[[-8,53],
[45,31],
[50,-2],
[41,38],
[-28,50],
[-47,45],
[50,12],
[-49,46],
[-41,-13],
[-36,12]]
->
[[53,31,-2,38,50,45,12,46,-13,12],
[-8,45,50,41,-28,-47,50,-49,-41,-36]]

[[34,22,59,-50,-48,-24,38,-2,34,20,57,17,-6,-40],
[-30,53,0,51,-18,-24,-58,52,-64,-8,-39,40,-35,58],
[38,20,60,-54,-49,-23,44,-4,40,22,62,16,-3,-43],
[16,44,48,-1,-37,-23,9,28,3,13,32,34,-15,8]]
->
[[-40,58,-43,8],
[-6,-35,-3,-15],
[17,40,16,34],
[57,-39,62,32],
[20,-8,22,13],
[34,-64,40,3],
[-2,52,-4,28],
[38,-58,44,9],
[-24,-24,-23,-23],
[-48,-18,-49,-37],
[-50,51,-54,-1],
[59,0,60,48],
[22,53,20,44],
[34,-30,38,16]]

[[33,-43,4,-43],
[17,-15,14,-17],
[3,3,53,2],
[-23,8,-39,14],
[-32,28,-8,32],
[6,1,34,-3],
[-29,19,-17,21],
[-29,17,-21,21],
[34,-46,1,-47],
[-20,23,9,23],
[-32,33,4,32],
[-20,8,-41,10]]
->
[[-43,-17,2,14,32,-3,21,21,-47,23,32,10],
[4,14,53,-39,-8,34,-17,-21,1,9,4,-41],
[-43,-15,3,8,28,1,19,17,-46,23,33,8],
[33,17,3,-23,-32,6,-29,-29,34,-20,-32,-20]]

[[10,27],
[25,-31],
[35,14],
[-23,31],
[44,5],
[50,-5],
[16,-33],
[53,-12],
[54,-14],
[55,-21],
[26,-34]]
->
[[27,-31,14,31,5,-5,-33,-12,-14,-21,-34],
[10,25,35,-23,44,50,16,53,54,55,26]]

[[-16,-5,-16,-15],
[-55,40,-55,-60]]
->
[[-15,-60],
[-16,-55],
[-5,40],
[-16,-55]]

[[49,-1,51,19,-44,22,-8,-34,4,7,48,-33],
[-51,41,-54,-32,-58,37,42,-47,42,41,-49,7]]
->
[[-33,7],
[48,-49],
[7,41],
[4,42],
[-34,-47],
[-8,42],
[22,37],
[-44,-58],
[19,-32],
[51,-54],
[-1,41],
[49,-51]]

[[9,-32,-16,3,2,13,1,7,8,-33,15,28,-3,5,13,0],
[5,-26,-15,7,-5,7,6,4,3,-24,16,22,-8,2,6,3],
[-18,5,9,49,-27,-16,39,-20,-22,3,7,7,-30,-22,-16,40],
[-21,11,10,28,-25,-17,22,-23,-23,13,4,1,-24,-24,-20,22]]
->
[[0,3,40,22],
[13,6,-16,-20],
[5,2,-22,-24],
[-3,-8,-30,-24],
[28,22,7,1],
[15,16,7,4],
[-33,-24,3,13],
[8,3,-22,-23],
[7,4,-20,-23],
[1,6,39,22],
[13,7,-16,-17],
[2,-5,-27,-25],
[3,7,49,28],
[-16,-15,9,10],
[-32,-26,5,11],
[9,5,-18,-21]]
---
[[-15,-51,-29],
[-23,-7,11],
[13,5,58]]
->
[[-15,-51],
[-23,-7],
[13,5]]

[[-24,3],
[-26,1],
[-61,-9],
[59,-5]]
->
[[-24,3],
[-26,1],
[-61,-9]]

[[-19,15,20],
[23,-7,-11],
[19,44,48],
[24,-6,-9],
[21,2,-1]]
->
[[-19,15],
[23,-7],
[19,44]]

[[-26,-45,39,-19],
[-21,8,-1,52],
[41,-6,-18,-43]]
->
[[-26,-45],
[-21,8],
[41,-6]]

[[40,-6,-44,-11],
[-54,49,-46,-55],
[-5,-48,-16,-42],
[53,-45,17,-6]]
->
[[40,-6],
[-54,49],
[-5,-48]]

[[10,16,-29,17,-5],
[-8,-8,-43,4,-8],
[-3,10,10,5,-15],
[8,47,7,2,-8],
[-5,42,-25,14,-22]]
->
[[10,16],
[-8,-8],
[-3,10]]

[[56,22,10],
[-16,4,-7],
[-31,-1,-6],
[6,-7,33],
[-12,-12,22]]
->
[[56,22],
[-16,4],
[-31,-1]]

[[-59,25,44,24],
[57,0,-51,7],
[-52,28,-36,23]]
->
[[-59,25],
[57,0],
[-52,28]]

[[3,-15,-12,48,-22],
[6,-25,-22,53,-15],
[-2,15,11,-53,24],
[65,-28,-30,-2,24]]
->
[[3,-15],
[6,-25],
[-2,15]]
---
[[-42,-46,-8,-41,32,8,-58,-65,-14,-22],
[3,-1,-1,-8,-1,7,2,-3,-4,3],
[1,-21,8,-32,6,4,-39,-60,10,-44],
[33,22,11,7,-21,-1,19,11,15,-11],
[6,19,-5,25,-8,-1,34,47,-6,34],
[-12,-12,-5,-7,9,5,-9,-9,-7,4],
[-13,-20,-8,-22,11,19,-10,-19,-16,11],
[6,0,7,-2,-3,-6,-11,-16,11,-22]]
->
[[-22,11,-16,-11,-6,-3,-2,7,0,6],
[11,-16,-19,-10,19,11,-22,-8,-20,-13],
[4,-7,-9,-9,5,9,-7,-5,-12,-12],
[34,-6,47,34,-1,-8,25,-5,19,6],
[-11,15,11,19,-1,-21,7,11,22,33],
[-44,10,-60,-39,4,6,-32,8,-21,1],
[3,-4,-3,2,7,-1,-8,-1,-1,3],
[-22,-14,-65,-58,8,32,-41,-8,-46,-42]]

[[-13,14,-25],
[61,66,-9]]
->
[[-9,66,61],
[-25,14,-13]]

[[10,34,6,-15],
[-59,59,-32,1]]
->
[[1,-32,59,-59],
[-15,6,34,10]]

[[-15,-6,0,1],
[49,0,5,-2],
[57,-1,-6,3],
[-21,-3,-3,-9],
[-5,-1,-2,2],
[-40,-2,-3,1],
[-1,1,-1,-1],
[40,3,-1,-3],
[31,-2,2,-6],
[-18,0,5,1],
[9,-7,-1,4]]
->
[[4,-1,-7,9],
[1,5,0,-18],
[-6,2,-2,31],
[-3,-1,3,40],
[-1,-1,1,-1],
[1,-3,-2,-40],
[2,-2,-1,-5],
[-9,-3,-3,-21],
[3,-6,-1,57],
[-2,5,0,49],
[1,0,-6,-15]]

[[0,0,0,-1,-2,65,62,64,64],
[1,0,2,63,63,62,64,63,63],
[-1,1,2,64,64,64,64,63,64],
[0,5,64,63,64,63,63,63,63]]
->
[[63,63,63,63,64,63,64,5,0],
[64,63,64,64,64,64,2,1,-1],
[63,63,64,62,63,63,2,0,1],
[64,64,62,65,-2,-1,0,0,0]]

[[39,1,-29,5,-60,1,39,-12,-34,-18],
[27,-40,-63,15,-21,35,18,-37,-42,9],
[1,48,56,-7,-47,-53,31,44,13,-41],
[7,3,-15,5,-11,7,8,0,0,1],
[-12,-53,-66,28,45,55,-27,-37,-10,36]]
->
[[36,-10,-37,-27,55,45,28,-66,-53,-12],
[1,0,0,8,7,-11,5,-15,3,7],
[-41,13,44,31,-53,-47,-7,56,48,1],
[9,-42,-37,18,35,-21,15,-63,-40,27],
[-18,-34,-12,39,1,-60,5,-29,1,39]]

[[35,-10,13,-22,3,-2,2,-10,34,-16,19],
[19,-17,-12,-17,8,-5,-6,1,17,-19,-1],
[-8,5,4,-2,-9,2,4,6,-11,6,1],
[0,0,0,0,0,0,0,0,0,0,0],
[-6,12,9,50,29,0,-8,-29,11,17,-6],
[-8,5,4,-2,-9,2,4,6,-11,5,1],
[0,-9,-13,-7,2,-2,-4,6,-2,-8,-7],
[50,-6,32,-30,-1,-1,9,-17,48,-17,36]]
->
[[36,-17,48,-17,9,-1,-1,-30,32,-6,50],
[-7,-8,-2,6,-4,-2,2,-7,-13,-9,0],
[1,5,-11,6,4,2,-9,-2,4,5,-8],
[-6,17,11,-29,-8,0,29,50,9,12,-6],
[0,0,0,0,0,0,0,0,0,0,0],
[1,6,-11,6,4,2,-9,-2,4,5,-8],
[-1,-19,17,1,-6,-5,8,-17,-12,-17,19],
[19,-16,34,-10,2,-2,3,-22,13,-10,35]]

[[-13,-39,-11,-47,12,-18],
[-9,-25,-4,-19,-1,16],
[-3,-7,-6,-8,0,-2],
[-1,3,-10,-4,3,-17],
[-17,-42,-26,-62,27,-55],
[2,11,-11,6,-5,-10],
[0,0,-9,-6,-2,-11]]
->
[[-11,-2,-6,-9,0,0],
[-10,-5,6,-11,11,2],
[-55,27,-62,-26,-42,-17],
[-17,3,-4,-10,3,-1],
[-2,0,-8,-6,-7,-3],
[16,-1,-19,-4,-25,-9],
[-18,12,-47,-11,-39,-13]]
